Here is a tiny trained network, its code and every weight. The questions are about switching its units off for an input and a class, where a switched-off unit gives its printed mean instead of its output.

import numpy as np


def w(rows, s, z=0):
    codes = np.array(rows[::2]) - 128.0
    scale = np.full(codes.shape[1], s)
    scale[-1] = z or s
    return codes * scale


def f(y):
    return np.maximum(y, 0)


def log_softmax(a):
    a = a - a.max(-1, keepdims=True)
    return a - np.log(np.exp(a).sum(-1, keepdims=True))


def net(x, mask):
    res = np.array(x, float).reshape(1, 4) / 4 @ E
    y = f(res @ A[0][:, :-1].T + A[0][:, -1])
    res = res + np.where(mask, y, B[0][:, -1]) @ B[0][:, :-1]
    return log_softmax(res[-1] @ U[:, :-1].T + U[:, -1])


A, B = {}, {}
E = w([
[64,59,254,43,202,23],'x0',
[46,60,142,42,64,168],'x1',
[154,241,254,184,194,245],'x2',
[5,251,33,30,186,89],'x3',
],0.0067)
A[0] = w([
[147,82,223,164,178,140,141],'n1',
[254,58,125,231,122,118,233],'n2',
[197,147,92,184,179,73,184],'n3',
[81,105,94,83,187,103,4],'n4',
[62,127,214,70,203,48,163],'n5',
[120,23,53,132,42,96,237],'n6',
],0.008,0.0038)
B[0] = w([
[168,75,180,221,98,206,202],'n1',
[82,146,137,213,164,243,255],'n2',
[114,125,69,234,178,211,187],'n3',
[95,90,198,115,117,86,166],'n4',
[7,236,59,163,254,181,235],'n5',
[20,112,17,66,209,92,242],'n6',
],0.0087,0.01)
U = w([
[78,253,48,161,196,161,222],'0',
[219,93,148,42,48,16,3],'1',
[223,55,214,79,43,2,2],'2',
[206,70,249,172,109,160,147],'3',
[76,33,64,12,141,32,39],'4',
],0.01,0.0082)

Each question gives the input, the list of numbers given to net, and the class t.
The units are the neurons (one row each of A and B). Each row of codes is followed by its name. A weight is (code - 128) times the scale printed after its matrix; where a second scale follows, it is the last column's (A, B and U).
mask holds one flag per neuron, in row order. A switched-off neuron (its flag False) gives its mean, the last column of its row in B, instead of its output. The means were averaged over made-up inputs and are rounded, as every weight is.
A unit's drop is (log p(t) with every unit on - log p(t) with that unit switched off) / (log p(t) with every unit on - log p(t) with every unit switched off).
The circuit of an input: a set's keep is (log p(t) with only the set's units on - log p(t) with every unit switched off) / (log p(t) with every unit on - log p(t) with every unit switched off). Starting from all 6 units, units are removed one at a time, each time the one whose removal leaves the highest keep (on an exact tie, the one counted first), for as long as the keep stays at least 0.8.
units of the circuit, in order: the units of the circuit, biggest drop first
k most important neurons: the k neurons with the biggest drops, biggest first
drop when u is switched off: that unit's drop, to one decimal
input [0,3,-3,1], class 4: units of the circuit, in order => n2; n5
input [6,-4,5,-5], class 3: units of the circuit, in order => n1
input [-2,-2,7,-2], class 3: 3 most important neurons => n5; n6; n1
input [-5,1,7,-3], class 3: 2 most important neurons => n5; n6
input [-4,6,-2,6], class 4: units of the circuit, in order => n5; n2
input [2,-3,-6,-1], class 4: units of the circuit, in order => n5; n6
input [6,-8,4,-7], class 3: 2 most important neurons => n1; n6
input [-4,5,-5,-4], class 4: units of the circuit, in order => n5; n6
input [6,-5,4,-5], class 3: 2 most important neurons => n1; n6
input [1,-5,-1,-6], class 3: 2 most important neurons => n5; n1
input [4,8,-3,0], class 4: 3 most important neurons => n2; n3; n6
input [2,-6,-2,-5], class 3: 3 most important neurons => n5; n1; n6
input [-3,0,-6,-2], class 4: 3 most important neurons => n5; n6; n1
input [-1,-8,5,-5], class 3: units of the circuit, in order => n5
input [6,-6,3,-6], class 3: drop when n6 is switched off => 0.8
input [0,0,-7,4], class 4: drop when n4 is switched off => 0.0
input [2,8,-4,0], class 4: drop when n2 is switched off => 0.1
input [8,1,-4,-7], class 0: drop when n5 is switched off => 0.4
